(in the rows, 128 means zero)
Each row is followed by its class.
[127 164 122 113 115 121 120 151 132 189 133  94 137 115 131 134 100 107
 141 133 127 182 159 114  52  67  97  92 100 165  60 133 131 172 162 105
 157 134 140 114 115] -> pulop
[138  98 100 126 114 115  76 137 149 168 118 143 119  46 140 116 106 147
 124 201 150 123 142 144  57 121 111 139 162 153 138 147 174 130 113 155
 120 164 121 149  89] -> Nov
[ 78 140 132 121  85  96 159 146 163 100  47 123 126 133 157 119 100 117
 108 119 116 156 121 119 125 114 135 154 151 177 153 150 126 101 146 139
 122 122 113  62  95] -> vob
[123 161 151 103 114 113 104 122 109 184  71  77 170  70 158 145 134 124
 131 146 149 164 152 148 118 116 103  92 107 176  55 150 110 142 137  89
 115 161 126 146 108] -> tilan
[110 167  97 146 125 146 127 130  95 134 106  83 146 110 155 136 111  97
 152 112 165 147 147 164 118 122 121 118 164 138 144 119 122 143 139  96
 144 135 174 177 125] -> tariz
[ 93 162 146 156  85 142 147  68  92 138 118  88 147 117 166 152 132 115
 161 183 122 123 135 152 183 113 112 122 157 192  98 115 124 102 105 107
 132 144 143 119 158] -> tilan
[ 96 113 110 109 130 107 145 139 143 101  42 167 135  89  79 104 127 140
 116 134 112  94 115 110  74 141  98 144 101 113 166 175 132 136 123 145
 134 169 135 122  98] -> tilan
[120 133  97 102 134 110 156 127 124 102 139 127 152 122 159 123 137 138
 137 160 129 131 119 137 129 125 119 127 111 132 136 118 136 122  87 152
 195 120 149 127 140] -> kilu
[114 150 145 103 135 133 122 109 115 113 106  96 160 121 118 173 108 154
 155 140 144 135 156 140 106 124  90 119 159 143  90 139 108 128 123 130
 149  85 121 125 110] -> tariz
[112 140 117 132 124 140 121 130 152 119 120  94 137 145 156 125  98 121
 142 128 128 132 129 138 148  88 125 127 170 140 167 130 140 140 160 144
 102 144 119 152 102] -> tariz
[124 104 104 147 116 144  98 112 143 129 101  97 135  94 128 155 106 125
 130 140 147 143 127 128 152  88  71 140 160 153  80 136 191 146 108 202
 133 149  95 104 134] -> pok
[104 125 145 141 111 121 109 129 134 127  98 132 147  78 194 109 131 109
 142 137 193 141 112 129 147 155 126 149 166 139 138  90 155 136 115 134
 141 158 134 133 115] -> nefil
[111 129 179 108  98 165 140 130 124 109  91 116 111 106 130 136 101  98
 129 151 131 158 123 119  87 124 130 114 183 142  90 131 120 126 139 173
 124 117 112 151 103] -> Fuvaz
[140 163 158 126 118 189 116 103  95 105 115  67 144 116 162 142 123  75
 155 149 180 130 138 169 128 136 122 108 186 127 114 128 114 160 135 156
 139 121 116 181 133] -> Fuvaz
[108 176 123 153 118 110 118 131 133 156 110  80 141 140 109 165 135 133
 133 189 116 188 147 166 160  83  89 130 106 163  97 130  93 176 134  89
 124 128 136 135  99] -> vob
[178 140 156 132 119 155 115 132 132 147  98 101 150  93 194 128 121  68
 114 155 168 127 134 154 160 110 133 127 176 121 112 126 152 164 119 187
 114 142 110 136 127] -> tariz
[128 155 157 108 119 141 119 129 156 166 146  97 130 134 110 120  85 126
 144 224 112 151 144 123  99  91  83 124 128 168  87 138 168 145 122 136
 170 152  98 119 118] -> sava
[120 153  85 140 113 145 100 110  86 145 126  94 142  97  90 149 118 125
 161 134 162 126 147 161 151  97  97 128 190 153 115 109 165 170 121 146
 139 135 111 159 139] -> pok
[162 146  98 101 103 100 130 143 122 189 169 116 110  67 149 129 115 121
 146 184 156 171 145 108 102 113 108 134  99 148  44 131 180 122  84 170
 146 119 128 149 107] -> Nov
[102 136 149 117 133  96 129 152 121 153 106  92 174 135 163 140 104 156
 119 179 148 166 129 121  75 102 118 129 148 189 113 101  89 147 105 108
 167 131 146 113  75] -> pulop
[153 156 158  98 123  79 126 143 141 165 119 101 181 146 130 121 121 152
 136 159 112 186 152 149 134  99  85 106 111 151  71  83  86 228 118 125
 162 123 117 105 128] -> sava
[115 119  94 116 124 164 122 140 121 103 127 123  92 140 148  99 107 113
 158 131 133  90 118 122 105 130 134 110 166 129 182 123 172 130 143 144
 132 173 159 152 110] -> tilan
[115 150 131 127  77 133 134 144 106  98  57 109 126 125 169 143 124 109
 173  91 177  98 117 139 144 136  97 139 177 161 147  99 170 138 156 169
 127 123 140 142 115] -> pok
[ 94 151 148 169  92 178 141 139 121 144 169  36 144 140 139 138 111  92
 145 141 185 143  99 119 127 135 154 109 171 173 109  93 131 120 103 114
 163 153 109 158 130] -> pulop
[117 101 127 108 120  49 136 131 184 103  75 138 151 104 138 122 115 138
 111 203 106 145 140 138 115  99 102 173 143 141 130 147 146 146  95 155
 125 137 110  84  86] -> vob
[ 87 132  93 115 153 110 126 127 122 107 124 127 146  78 164  78 122 143
 124 158 162 131 118 134 132 117 111 124 141 121 149 129 156 156  94 163
 165 140 153 142 116] -> nefil
[122 134 132 146 118 149 162 104 115 123 111 107 144 146 208 132 138  98
 143  99 136 114 141 146 146 100 140 117 149 141 155 122 118 127 134  93
 148 131 148 148 158] -> kilu
[109 154 113 118 120 127 118 125 101  96 128  70 149 138 135 145 137 114
 167 142 161 158 133 163 148 141 148 109 176 128 135  98  89 152 128 124
 119 101 135 190 110] -> vob
[147 120 100 127 134 145 126 129 147 112 136 100 103 162 145 108  95  78
 134  81 130 114 127  97 125 120 163 142 139 107 167 131 151 117 141 155
 117 152 122 160 110] -> sava
[101 116 110 112 167 164 112 102 129  75  83  93 140 143  99 144 117  97
 129 149 140 104 143 151 123 109 147 138 187  95 188 144 132 143 139 167
 122 126 135 160 108] -> vob
[160 140  98 117 123 135  87 131 122 111 124 156  89  76 203 104 154 107
 144 118 190  67 137 186  73 144 125 138 174 118 158 123 201 144 129 137
 141 136 145 153 138] -> dufo
[103 137 162 140  95 132 145  87  85 112  71 134 150  94 160 117 145 108
 144 141 143 109 141 141 143 141 128 108 163 136 119 127 122 114 136 101
 122 115 149 157 131] -> nefil
[122 126 148 128  81 133 124 160 117 115  80 112 109  86 183 124 133 105
 136 122 179 137 107 139  75 157 108 125 154 155 104 114 166 127 160 134
 122 137 123 142 110] -> Fuvaz
[ 91  88 135 131  91 141 107 114 131 115  35 126 137  29 104 143 129 130
 110 154 145 113 114 122  87 124 115 165 131 159 118 155 151 100 139 148
 152 181 123 107  93] -> kilu
[140 175 114  91 112 134 106 137 122 199 111  98 110 133  93 146 119 122
 140 159 120 176 148 129  94  93  97 116 101 160  57 126 147 141 144 120
 127 140 119 120  92] -> tilan
[148 150 140  93 123 101 111 106  98 148 103 141 152  92 120 168 144 121
 153 186 132 146 189 172 109 113  89 131 128 147  57 136 129 150 112  94
 158  98 141 123 129] -> vob
[108 139  87 139  99 113 147 161 160  93 132 123 127 127 174 121 118 112
 167  74 140 100 117 144 109 134 127 111 155 143 174  93 162 148 138 133
 160 161 162 151 172] -> tariz
[119 128 168 103 124 148  74 154 138 155  66 121 131  84 146 149 111 134
 115 188 149 168 155 146  74 123 108 122 173 176  86 148 143 146 147 104
 138 149  96 109  88] -> vob
[ 93 133 117 110 117 126 102 117 149 117  65  84 158 100 134 130 124 117
 132 146 148 177 140 192  93 106  88 106 158 136 104 130 113 163 131 167
 137 103 139 117 127] -> vob
[156 121 101  89 132 124 121  96  95 131 145 135 151  97 127 149 152 123
 155 163 154 107 147 156 122 109 117 133 138 112 115 106 148 130  93 157
 171  97 144 155 134] -> kilu
[170 114 114 110  78 130 155 123  72 129  78 116 156 113 142 151 163 101
 136  99 170 123 127 125 120 131 139  99 156 119 107  87 124 133 120 146
 143  80 115 156 141] -> kilu
[131 148 143 122  94 134  83 100 121 155 105 112 133  89 110 122 131 121
 160 186 167 147 138 162  85 139  93 123 143 135  74 121 127 131 122 136
 138 116 130 149  93] -> nefil
[135 146 181 126  73 155 141 138 116 150  90 116 111  97 181 132 141 106
 122 146 211 128 117 150 124 136 111 140 186 160  85 102 175 116  86 137
 151 105 111 133 111] -> dufo
[137 124  75 148 109 136 118 114 130 119 140 102 127 124 137 145 126 112
 156 113 164 135 124 134 144 144 127 135 131 111 155 117 127 114 107 178
 117 113 148 177 113] -> Nov
[ 99 104 142 115 117 160  93 108 109 153  76  91 151 108 106 174 101 127
 125 136 130 216 153 123  79  92  94 105 158 173  53 125 117 129 169 106
 127 137 105 140 110] -> Fuvaz
[100 102 113 125 138 139 146 108 139 111 167 135 119 133 115 121 118 113
 143 181 104 118 148 132 155  91 116 131 141 132 125 150 188 119 105 119
 153 149 135 139 149] -> vob
[110 125 125 122  92 111 156 108 148 188 132 124 130  95 161 135 108 122
 113 184  93 183 151 134 126  46  99 126 124 190  60 132 176  98  97 117
 169 136 130  86 140] -> kilu
[155 106  98 137 133 151 103 119  96 140 132  68 108 145 148 155 109 121
 141 103 145 120 138 128 126  76 113  86 173 141  78 115 153 151 131 182
 109 118 154 154 124] -> pok
[149 161 152 116 104 151  89 129 153 162  74 141 113  76 126 135 133 111
 131 158 147 158 146 140 100  88  72 140 106 138  72 157 151 184 162 140
 134 155 100 128 107] -> dufo
[122 126 128  98 144 124  95 127  98 168  81 102 144  90  98 145 116 145
 132 159 144 158 152 125  72 118 110 116 142 142  84 129 105 160 123 103
 127 154 141 145  76] -> tilan
[114 164 110 125 118 133 117 131 138 122 128 118 131 123 183 110 116  84
 155 164 156  96 122 155  75 104 133 153 158 153 179 102 165 144 141 166
 162 150 157 123 129] -> pulop
[173 134 172 105 105 106 146 168 165 181 125 138 114  97 201 144 130 109
 121 168 146 141 128  97 119  84 108 131 116 148  77 119 179 150 116 149
 144 132 102 107 107] -> kilu
[ 87  88 126 109 100 112 144 120 131 116  82 154 128  75  74 108 101 139
 107 188  92 163 145 116 123  75 105 130 175 140 106 159 152 143 125 154
 116 118 100  97  96] -> vob
[154 123  82 119 129 134 118 129 128  85 141 132 122 125 186 110 132  82
 158  91 154 118 142 152 163 119 140 127 141 103 153 126 116 181 110 171
 152 139 164 155 145] -> vob
[145 175 154 124 113 134 157 161 113 153 128 109 117 135 214 117 145 133
 135 151 142 125 140 155 163 118 135 113 144 153 127 103 126 174 118 132
 122 123 141 179 113] -> Nov
[102 134 135  90 115 123 112  94  66  98  86 118 162  58 115 114 116 146
 145 169 115 173 158 176  82 122 101  99 144 153  70 152  48 159 132 130
 151 120 171 171 100] -> Fuvaz
[118  93 108  65 132 125 110 157 127  72  77 145 146 103  89 130 114 152
 142  96 134  97 147  94   4 152 111 108 125 126 124 162 152 129 153 125
 175 135 111 135  88] -> pulop
[108 142 179 118 113 165 104 154 135 171  95  85 135 109 142 119  96 126
 111 169 154 182 131 139  58  99 101 113 149 171  66 132 106 158 130 144
 156 129 124 102  65] -> pulop
[144 145  96 118 126 104  91 171 161 177 108 121 141  60  94 145 110 122
 113 144 173 153 123 141  59 116  92 129 126 128 104 135 149 155 107 172
 148 133 123 128 104] -> tariz
[141 130 123 138  84 171 131 136 137 149 113 119 107  62 192 120 123  74
 129 116 159 135 136 130 152 116 127  99 155 131 116 139 185 131 131 188
 107 136 120 169 141] -> Nov
[139 158  97 121 126 113 150 151 156 123 149 112 113 115 205 105 134 114
 142 131 151  80 133 149 123 131 138 129 126 131 172 144 186 130 107 151
 131 147 130 183 133] -> Nov
[105 139 126 126  95 110 141 166 128 160 111  91 132 126 164 139 121 125
 144 177 189 180 119 137 113 101  94 142 171 178  97  67 154 169  91 130
 175 122 133 120 120] -> vob
[123 115 117 124  91 111 120 127 150 132  79 114 132  90 128 180 108 119
 134 148 132 152 132 112  79 122  85 133 135 162  65 127 197  76 139 153
 134 121 120  86 126] -> tariz
[151 102 107 128 101 131 132 168 119 139 159 144  94 116 185 108 134 112
 160 122 179 117 112 120  97 144 137 134 156 123 153  82 179 125 119 112
 157 139 149 161 108] -> kilu
[157 132 142 108 134 160  72 131 115 205 109 117 133 132 156 139 116 118
 111 190 156 191 155 147  94 102  97  87 161 153  59  92 172 145 128 129
 157 117 134 102 113] -> nefil
[122 141 145  99 110 152 108 151 152  96  53 107 147  91 155 136 116 105
 141 124 163 147 130 134  36 126  80 106 149 123 100 127 130 184 150 200
 162 107 117 107 109] -> pulop
[144 111 163 150 101 150 116 115 131 169 113 138 103  99 159 104 134 105
 118 185 161 124 128 150 139  94 101 148 148 138 109 141 182 127 126 114
 108 152 131 145  93] -> dufo
[149 147 105 128 122 120 102 100 102 145 139  92 137  67 152 161 135 143
 148 167 161 163 152 158 137 131  98 134 119 135  58 126  99 146  75 182
 139  94 152 152 105] -> Nov
[113  88 109 155 115 129 110 105 151  94 110 102 131 106 187 127 105  91
 131 143 126 165 131 132 139 110 148 123 187 137 133 134 121 129 125 154
 100 147 126 133 131] -> vob
[156 144 135 117 101 152 103 110 105 109  82  83 148 130 158 164 137 102
 153 100 174 127 137 163 122 153 105 113 161 133  97  82 118 148 120 171
 154  89 130 140 142] -> sava
[109 176 136 136  99 134 111 146 129 182  95  80 141 125 147 149 114 130
 137 142 142 183 131 156 127  89  91 107 162 195  71 107 143 162 141 134
 124 139  98 142 132] -> pok
[158 161 134  96 133 135 151 123 117 134 124  83 128 166 167 129 142  86
 152 112 149 102 137 136 135 125 146 112 147 109 116 103 148 152 115 146
 120 125 127 151 138] -> tilan
[129 101 161  74 126 127 132 114 144 100  59 162 138 179  92 118 136 161
 134 122 118  97 136 132  64 120 106 138 126 123 134 146 114 126 147 129
 142 115 121 127  97] -> dufo
[123  91 117  94 128 125 104 134 110 132 113 148 114  88 113 111  91 133
 132 153 121 152 142 113  28 106 115 123 151 154  95 134 143 144 156 136
 153 160 148 116 108] -> Fuvaz
[146  98 141 100 107  76 113 144 157 180 109 166 120  63 154 102 106 166
 128 203 119 124 156 116  50 108 102 161 125 177  88 151 178 135 119 125
 134 172 113 101  89] -> Nov
[114 161 149  84 110 116 132 131 101  95  72 108 165  96  97 142 144 144
 126 149 128 116 148 156  60 147 116 102 141 142  90 142 114 140 133 130
 147  85 102 130  98] -> pulop
[131 129 159 145 104 169  92 142 135 137 115 103 121  93 168 127 114 106
 147 149 173 129 124 124  82 117 102 131 145 150 103 136 130 161 146 145
 137 152 118 136  82] -> pulop
[121 120 202 122  73 138 167 119 123 165  88  92 155 108 100 170 145 129
 115 187 143 171 117 117 150 120 107 130 135 157  36 110 135  96  92 126
 143  99  79 119 100] -> kilu
[141 138 123 142 104 139 124 139 111 175 118  93  97 120 148 123 139 108
 112 141 162 154 134 153 102 101 121 117 144 147  81 108 180 138 128  87
 130 140 149 149 112] -> dufo
[120 140 153 133 140 152 112 122 121 130 109 133 121 138 177 145 120  98
 152 144 154 140 142 146 133 108 133 142 172 130 154 122  78 154 134 131
 121 116 163 161 105] -> vob
[123 154 195 103 113 122 138 139 134 150  80 104 157  76 172 123 101 135
 106 171 128 163 158 136  96 120  91  93 167 175  56 142 133 164 108 124
 160 114  82  94 134] -> sava
